Read these off the matrix that follows. Rows and columns are numbered from 1.
1) The bottom-right entry?
2) The top-right entry?
3) The entry just right of -4.5?
4) The entry in row 1 and column 2?
5) The top-left entry?
6) The entry at row 3, column 1?
7) The entry in the bottom-left corner?
8) The entry just left of 6.3?
[[  0.7   0.7   0.1  -4.5  -8.7   0.6   9.5  -1.9]
 [-13.2   6.6  68.9   3.9   6.4   9.2   1.2   9.5]
 [  7.3  -3.4  -7.5   1.2   8.8  12.9  13.2   8.0]
 [ -8.3  -1.2 -15.9   0.0  -0.1   6.3  -2.7   8.0]]
1) 8.0
2) -1.9
3) -8.7
4) 0.7
5) 0.7
6) 7.3
7) -8.3
8) -0.1

W =
[[-25.8 -35.5   4.6  -3.7  -0.6   2.5  10.5  18.6   0.4  -4.9 -12.2]
 [ 55.5 -39.3  -1.9  -5.6  -0.8  -2.9  -2.6 -25.1   6.0   0.9 -30.7]
 [-11.1 -12.0  -6.2   1.0   0.8   1.4   6.2   5.3   0.4   0.4  -2.2]
 [  2.2  14.4   4.4   1.1   0.5  -2.2 -22.4  22.8 -13.2  14.9  -8.2]]
Give the entry just left of 0.8.
A: 1.0
Give the largest entry in the first column.
A: 55.5
The bottom-right entry -> -8.2
Give the entry in the top-right corner.
A: -12.2
The entry directly above 2.2: -11.1
Give the third-last entry, reading row by row.
A: -13.2
Give the smallest entry in the last column.
A: -30.7
The first entry, reading row by row: -25.8
The entry just left of 0.9 is 6.0
Give the entry just right of 1.4.
A: 6.2
Give the entry just right of 1.0.
A: 0.8
The second-last entry, reading row by row -> 14.9
Give the largest entry in the first row.
A: 18.6
The entry directly above -2.6 is 10.5
The bottom entry of the column that holds the largest entry: 2.2
Give the entry just left of 0.5.
A: 1.1
Give the entry directly above -5.6.
A: -3.7
Give the entry just right of the smallest entry.
A: -1.9
Give the entry just left of 1.0.
A: -6.2
Give the top entry of the column that holds the smallest entry.
A: -35.5
Give the largest entry in the last row.
A: 22.8
Give the second entry on the main diagonal.
A: -39.3
The entry just left of -25.1: -2.6
The entry directly below the smallest entry is -12.0
The entry just left of -4.9: 0.4
The second entry on the diagonal from the top-right corner -> 0.9

[[7468 3177 5629 8339]
 [5710 5693 6031 5356]
 [5125 6171 5947 4924]
 [5928 6153 6095 5511]
 [5211 6307 6227 5936]
 [6059 5958 5544 5244]
 [4460 3917 5647 5837]
 [6409 5966 5656 5127]
 [6069 4824 4676 5382]
 [5949 4931 4952 5794]]
The entry in the top-right corner is 8339
Find the entry just left of 4952.
Answer: 4931
The entry just right of 3177 is 5629
The entry directly above 6153 is 6171
The entry in the bottom-left corner: 5949
Find the largest entry in the first column.
Answer: 7468
The entry just left of 5127: 5656
The 3rd smallest entry -> 4460
The second entry on the diagonal from the top-right corner: 6031
The entry directly below 5936: 5244
Find the second entry from the end, reading row by row.
Answer: 4952
The entry just left of 6095 is 6153
Find the top entry of the column that holds the smallest entry.
Answer: 3177
Find the last entry, reading row by row.
Answer: 5794
Find the entry just right of 5656.
Answer: 5127
The entry just left of 5837 is 5647
Find the entry directly below 5127.
Answer: 5382
Find the smallest entry in the last column.
Answer: 4924
The entry directly below 6409: 6069
The entry just left of 6307 is 5211
The entry just left of 5693 is 5710
Find the entry directly below 6153.
Answer: 6307
Find the entry directly below 3917.
Answer: 5966

Questions about the row below.
1) Give the 2nd entry.
2) Give the first entry from the left.
3) Give the minimum.
4) Give the 1st entry from the right.
5) Give the entry just right of the smallest entry.
6) Give the third entry from the left.
-0.108,-0.069,0.061,-0.024,0.001,-0.215,-0.045,0.140,0.051,0.062
1) -0.069
2) -0.108
3) -0.215
4) 0.062
5) -0.045
6) 0.061

Questions about the array below.
1) Read off the entry just right of 10.1.
2) Read off the entry just left of -34.3.
3) Read off the entry just left of 2.2.
4) Read off the entry just right of 28.2.
[[-16.1 -14.9 -34.1   4.3 -32.2   5.6 -43.5   2.1  14.9 -13.4  11.1  -7.7
    3.4  10.2 -55.3]
 [ 20.8  20.3  29.5  11.2  28.6  10.4  34.2  12.2   5.9  19.5   7.7  16.7
   11.5   8.0  39.9]
 [ 20.4  20.0  28.9  11.1  28.1  10.2  33.6  12.0   5.8  19.2   7.6  16.3
   11.4   7.9  39.2]
 [-16.3 -15.1 -33.7   3.4 -31.7   4.6 -42.7   1.4  13.6 -13.6  10.0  -8.2
    2.6   9.1 -54.1]
 [ 20.6  20.3  29.1  11.3  28.2  10.5  33.9  12.2   6.0  19.4   7.7  16.5
   11.5   8.0  39.6]
 [-16.1 -14.9 -34.2   4.3 -32.1   5.5 -43.5   2.2  14.8 -13.4  11.1  -7.8
    3.4  10.1 -55.4]
 [-16.5 -15.3 -34.0   3.3 -32.1   4.6 -43.1   1.2  13.6 -13.8   9.9  -8.3
    2.5   9.1 -54.5]
 [-16.2 -15.0 -34.3   4.2 -32.3   5.5 -43.6   2.1  14.8 -13.4  11.1  -7.8
    3.4  10.2 -55.4]]
1) -55.4
2) -15.0
3) -43.5
4) 10.5
